Below are the code and all the weights of a small trained network. Each question names an input and a class and asks about switching units off, where a switched-off unit gives its printed mean instead of its output.

import numpy as np


def w(rows, s, z=0):
    codes = np.array(rows[::2]) - 128.0
    scale = np.full(codes.shape[1], s)
    scale[-1] = z or s
    return codes * scale


def norm(h):
    return h / np.sqrt((h * h).mean(-1, keepdims=True) + 1e-5)


def f(y):
    return np.maximum(y, 0)


def log_softmax(a):
    a = a - a.max(-1, keepdims=True)
    return a - np.log(np.exp(a).sum(-1, keepdims=True))


def net(x, mask):
    res = np.array(x, float).reshape(1, 4) / 4 @ E
    u = 0
    for l in range(3):
        y = f(norm(res) @ A[l][:, :-1].T + A[l][:, -1])
        res = res + np.where(mask[u : u + 9], y, B[l][:, -1]) @ B[l][:, :-1]
        u += 9
    return log_softmax(norm(res)[-1] @ U[:, :-1].T + U[:, -1])


A, B = {}, {}
E = w([
[130,130,129,130,125,129,128,131],'x0',
[91,2,117,63,30,168,85,149],'x1',
[174,108,60,53,179,52,92,219],'x2',
[46,108,121,185,147,95,187,187],'x3',
],0.0061)
A[0] = w([
[154,162,105,195,162,128,146,127,198],'0.n0',
[165,131,50,101,209,102,94,208,51],'0.n1',
[153,173,62,92,165,50,151,140,53],'0.n2',
[71,39,121,121,64,195,92,130,41],'0.n3',
[157,194,177,186,142,136,162,81,174],'0.n4',
[1,113,147,152,171,108,153,188,154],'0.n5',
[161,60,72,63,102,73,114,196,1],'0.n6',
[164,157,131,133,148,94,142,137,67],'0.n7',
[152,136,113,103,105,131,109,136,52],'0.n8',
],0.0071,0.0032)
B[0] = w([
[100,112,198,106,143,157,106,137,226],'0.n0',
[194,95,185,178,15,70,158,67,221],'0.n1',
[142,108,203,150,121,115,160,117,203],'0.n2',
[205,144,187,171,94,30,156,83,241],'0.n3',
[97,157,89,89,125,131,33,124,253],'0.n4',
[116,115,92,184,106,99,255,188,243],'0.n5',
[77,150,61,87,230,209,62,148,211],'0.n6',
[134,159,133,125,69,84,164,103,168],'0.n7',
[109,159,173,130,133,161,140,115,143],'0.n8',
],0.0068,0.0059)
A[1] = w([
[47,83,1,154,145,133,140,246,10],'1.n0',
[58,111,156,193,127,66,195,143,160],'1.n1',
[154,111,220,118,107,101,147,84,6],'1.n2',
[120,82,112,141,60,199,160,87,61],'1.n3',
[73,67,101,125,151,94,164,163,55],'1.n4',
[43,181,174,176,109,135,198,150,56],'1.n5',
[49,171,87,164,190,172,186,163,29],'1.n6',
[171,184,128,130,181,72,138,142,51],'1.n7',
[83,149,135,123,174,171,153,170,4],'1.n8',
],0.0071,0.0027)
B[1] = w([
[236,130,65,46,84,108,202,5,189],'1.n0',
[75,131,117,131,159,158,95,197,254],'1.n1',
[139,154,61,97,165,160,199,108,193],'1.n2',
[160,137,131,128,149,109,182,172,157],'1.n3',
[145,157,133,107,40,133,164,99,173],'1.n4',
[129,48,31,62,183,111,89,180,208],'1.n5',
[156,29,61,2,165,202,126,138,170],'1.n6',
[116,99,90,157,79,162,156,122,164],'1.n7',
[123,95,90,118,121,159,99,107,138],'1.n8',
],0.0072)
A[2] = w([
[106,94,135,175,81,65,139,207,58],'2.n0',
[118,37,90,171,92,68,206,220,72],'2.n1',
[127,98,139,133,29,177,197,96,129],'2.n2',
[104,110,156,154,84,137,165,182,68],'2.n3',
[127,103,161,155,144,72,199,227,25],'2.n4',
[135,41,87,62,175,159,89,157,4],'2.n5',
[173,2,142,36,164,177,43,199,29],'2.n6',
[99,72,111,225,113,77,247,230,64],'2.n7',
[226,147,142,154,128,39,207,66,132],'2.n8',
],0.0067,0.0027)
B[2] = w([
[110,150,173,139,148,135,74,76,174],'2.n0',
[125,210,246,154,129,130,76,57,254],'2.n1',
[175,89,115,121,148,24,159,136,206],'2.n2',
[137,159,115,149,129,122,98,138,156],'2.n3',
[112,155,156,128,110,167,64,94,190],'2.n4',
[115,100,127,149,178,143,141,178,189],'2.n5',
[53,129,122,186,168,129,172,178,200],'2.n6',
[89,233,221,190,118,178,2,59,250],'2.n7',
[199,60,74,113,48,111,209,134,251],'2.n8',
],0.0075,0.0069)
U = w([
[110,228,195,165,126,147,6,66,74],'0',
[243,63,103,98,82,73,224,96,4],'1',
[73,63,61,109,232,165,118,222,194],'2',
],0.011,0.00035)

Each question gives the input, the list of numbers given to net, and the class t.
The units are the neurons (one row each of A and B). Each row of codes is followed by its name. A weight is (code - 128) times the scale printed after its matrix; where a second scale follows, it is the last column's (A, B and U).
mask holds one flag per neuron, layer by layer. A switched-off neuron (its flag False) gives its mean, the last column of its row in B, instead of its output. The means were averaged over made-up inputs and are rounded, as every weight is.
A unit's drop is (log p(t) with every unit on - log p(t) with that unit switched off) / (log p(t) with every unit on - log p(t) with every unit switched off).
most important unit: the unit with the biggest drop
k most important neurons: the k neurons with the biggest drops, biggest first
top k neurons in layer l: the k neurons of layer l with the biggest drops, biggest first
drop when u is switched off: that unit's drop, to one decimal
input [3,6,0,8], class 0: most important unit -> 0.n3
input [-7,5,0,7], class 0: 2 most important neurons -> [0.n3, 2.n7]
input [1,0,-7,8], class 2: top 3 neurons in layer 0 -> [0.n1, 0.n3, 0.n2]
input [1,1,-5,-4], class 1: 3 most important neurons -> [0.n6, 1.n1, 2.n7]
input [-7,4,2,-6], class 2: 2 most important neurons -> [0.n6, 2.n7]
input [3,4,0,-3], class 1: 2 most important neurons -> [0.n3, 1.n1]
input [5,0,0,7], class 2: 4 most important neurons -> [1.n6, 0.n1, 0.n3, 1.n5]
input [2,3,-1,0], class 1: 2 most important neurons -> [0.n3, 0.n5]
input [-2,5,1,-4], class 2: 4 most important neurons -> [0.n6, 0.n1, 1.n0, 2.n7]
input [3,-3,7,1], class 0: 3 most important neurons -> [1.n0, 2.n7, 0.n3]
input [0,3,0,6], class 0: 3 most important neurons -> [0.n3, 2.n7, 1.n1]
input [7,1,1,-5], class 2: 4 most important neurons -> [0.n3, 2.n7, 2.n1, 0.n1]
input [-8,-8,-7,8], class 2: drop when 1.n6 is switched off -> 0.2
input [-7,4,-5,-1], class 1: most important unit -> 0.n5
input [-7,-2,-5,7], class 2: drop when 1.n6 is switched off -> 0.4
input [7,6,-1,7], class 0: drop when 0.n3 is switched off -> 4.4
